Below is a small trained network, with its code and all its weights. Each question gives an input and a class and asks what happens when units are switched off, that is, made to give their printed mean instead of their output.

import numpy as np


def w(rows, s, z=0):
    codes = np.array(rows[::2]) - 128.0
    scale = np.full(codes.shape[1], s)
    scale[-1] = z or s
    return codes * scale


def norm(h):
    return h / np.sqrt((h * h).mean(-1, keepdims=True) + 1e-5)


def f(y):
    return y / 2 * (1 + np.tanh(0.7978845608 * (y + 0.044715 * y**3)))


def log_softmax(a):
    a = a - a.max(-1, keepdims=True)
    return a - np.log(np.exp(a).sum(-1, keepdims=True))


def net(x, mask):
    res = np.array(x, float).reshape(1, 3) / 4 @ E
    u = 0
    for l in range(3):
        y = f(norm(res) @ A[l][:, :-1].T + A[l][:, -1])
        res = res + np.where(mask[u : u + 10], y, B[l][:, -1]) @ B[l][:, :-1]
        u += 10
    return log_softmax(norm(res)[-1] @ U[:, :-1].T + U[:, -1])


A, B = {}, {}
E = w([
[81,160,151,98,195,72,43],'x0',
[90,211,219,28,66,224,4],'x1',
[211,20,85,34,180,159,149],'x2',
],0.0032)
A[0] = w([
[95,86,63,131,193,92,145,211],'0.n0',
[76,107,200,77,166,27,106,86],'0.n1',
[125,83,114,176,74,118,194,192],'0.n2',
[183,198,91,176,95,196,119,2],'0.n3',
[143,111,153,75,140,111,74,104],'0.n4',
[254,23,164,131,120,128,77,89],'0.n5',
[188,79,160,108,69,132,148,159],'0.n6',
[203,114,134,157,125,95,96,60],'0.n7',
[176,93,33,202,113,151,22,74],'0.n8',
[107,73,128,95,144,97,59,153],'0.n9',
],0.0053,0.00087)
B[0] = w([
[161,127,206,123,122,130,87,254],'0.n0',
[112,66,153,149,146,169,79,206],'0.n1',
[134,130,216,94,117,158,92,246],'0.n2',
[126,184,59,162,97,92,169,147],'0.n3',
[142,137,165,137,170,156,120,191],'0.n4',
[20,127,27,80,156,113,62,229],'0.n5',
[1,162,193,87,153,143,44,184],'0.n6',
[94,91,36,81,190,165,132,125],'0.n7',
[112,95,143,132,118,153,107,125],'0.n8',
[114,24,157,102,153,163,171,186],'0.n9',
],0.004,0.0021)
A[1] = w([
[102,143,161,66,140,131,107,152],'1.n0',
[109,28,150,177,128,105,134,128],'1.n1',
[117,166,95,223,125,47,124,200],'1.n2',
[174,126,138,88,23,195,80,83],'1.n3',
[167,185,177,140,66,73,62,210],'1.n4',
[147,85,63,160,151,95,169,147],'1.n5',
[96,97,41,147,37,206,158,147],'1.n6',
[134,129,179,164,177,59,69,5],'1.n7',
[108,133,112,91,74,152,254,160],'1.n8',
[131,167,91,23,36,95,44,92],'1.n9',
],0.0064,0.0013)
B[1] = w([
[224,130,112,225,108,105,156,226],'1.n0',
[217,165,143,130,137,100,205,213],'1.n1',
[104,122,99,61,161,184,146,241],'1.n2',
[149,108,198,92,145,84,174,234],'1.n3',
[156,111,55,114,144,152,166,251],'1.n4',
[94,253,252,59,64,184,125,191],'1.n5',
[94,27,140,194,166,147,8,174],'1.n6',
[148,98,182,133,72,93,75,195],'1.n7',
[138,95,188,161,137,96,45,164],'1.n8',
[201,141,164,99,141,120,156,252],'1.n9',
],0.0051,0.003)
A[2] = w([
[131,114,162,155,115,93,169,254],'2.n0',
[232,64,106,179,147,77,166,96],'2.n1',
[103,254,2,239,93,92,105,156],'2.n2',
[113,101,107,169,152,51,16,112],'2.n3',
[38,139,90,88,185,236,116,196],'2.n4',
[172,216,130,120,131,127,70,146],'2.n5',
[72,123,67,54,117,171,113,146],'2.n6',
[99,81,122,74,154,62,128,147],'2.n7',
[235,111,110,84,148,145,115,179],'2.n8',
[107,69,165,166,82,136,51,104],'2.n9',
],0.0067,0.0021)
B[2] = w([
[189,107,87,60,134,130,85,182],'2.n0',
[58,186,74,165,172,146,122,176],'2.n1',
[52,47,119,59,90,177,96,176],'2.n2',
[175,113,101,169,148,103,111,149],'2.n3',
[89,171,68,132,57,134,108,165],'2.n4',
[117,80,118,129,154,133,189,173],'2.n5',
[3,150,40,119,127,138,150,139],'2.n6',
[95,112,190,156,26,212,66,158],'2.n7',
[99,153,94,161,88,97,180,253],'2.n8',
[130,121,171,178,219,76,75,161],'2.n9',
],0.0057,0.0053)
U = w([
[218,147,200,48,102,161,249,178],'0',
[44,62,84,68,52,224,129,159],'1',
[171,41,190,183,181,122,70,163],'2',
[110,184,24,181,144,126,176,3],'3',
],0.011,0.002)

Each question gives the input, the list of numbers given to net, and the class t.
The units are the neurons (one row each of A and B). Each row of codes is followed by its name. A weight is (code - 128) times the scale printed after its matrix; where a second scale follows, it is the last column's (A, B and U).
mask holds one flag per neuron, layer by layer. A switched-off neuron (its flag False) gives its mean, the last column of its row in B, instead of its output. The means were averaged over made-up inputs and are rounded, as every weight is.
A unit's drop is (log p(t) with every unit on - log p(t) with that unit switched off) / (log p(t) with every unit on - log p(t) with every unit switched off).
The circuit of an input: a set's keep is (log p(t) with only the set's units on - log p(t) with every unit switched off) / (log p(t) with every unit on - log p(t) with every unit switched off). Starting from the 12 units with the biggest drops (on a tie, the unit counted first), units are removed one at a time, each time the one whose removal leaves the highest keep (on an exact tie, the one counted first), for as long as the keep stays at least 0.8.
units of the circuit, in order: the units of the circuit, biggest drop first
most important unit: the unit with the biggest drop
top k neurons: the k neurons with the biggest drops, biggest first
top k neurons in layer l: the k neurons of layer l with the biggest drops, biggest first
input [-3,-2,-1], class 3: units of the circuit, in order	1.n5, 2.n1, 0.n2
input [8,5,-7], class 2: most important unit	1.n7
input [-2,-3,3], class 3: top 4 neurons	0.n6, 1.n3, 0.n0, 0.n2
input [3,-4,-5], class 1: top 2 neurons	0.n9, 1.n9
input [4,6,5], class 0: units of the circuit, in order	1.n0, 1.n9
input [-6,5,2], class 2: top 2 neurons	1.n6, 0.n0
input [-8,4,-6], class 2: units of the circuit, in order	1.n6, 2.n9
input [-8,-6,6], class 2: units of the circuit, in order	1.n6, 1.n8
input [0,-4,7], class 1: units of the circuit, in order	0.n5, 2.n7
input [-1,4,2], class 0: top 2 neurons in layer 1	1.n3, 1.n9
input [2,3,-3], class 3: top 2 neurons	1.n4, 1.n5
input [2,-6,8], class 1: top 3 neurons	0.n5, 1.n9, 2.n7
input [3,-4,2], class 0: top 3 neurons	1.n5, 1.n1, 1.n6
input [4,-1,-4], class 1: top neuron	0.n2
input [-1,-1,-1], class 3: top 4 neurons	1.n4, 2.n1, 1.n5, 0.n2
input [2,2,-2], class 3: top 2 neurons	1.n5, 1.n4
input [6,4,-3], class 2: top 3 neurons in layer 1	1.n1, 1.n7, 1.n5
input [2,1,-2], class 3: top 3 neurons in layer 1	1.n5, 1.n4, 1.n7
input [-1,2,2], class 3: top 2 neurons	1.n0, 1.n5
input [-1,-7,0], class 0: units of the circuit, in order	1.n5
input [-1,7,5], class 0: top 2 neurons	1.n0, 1.n9
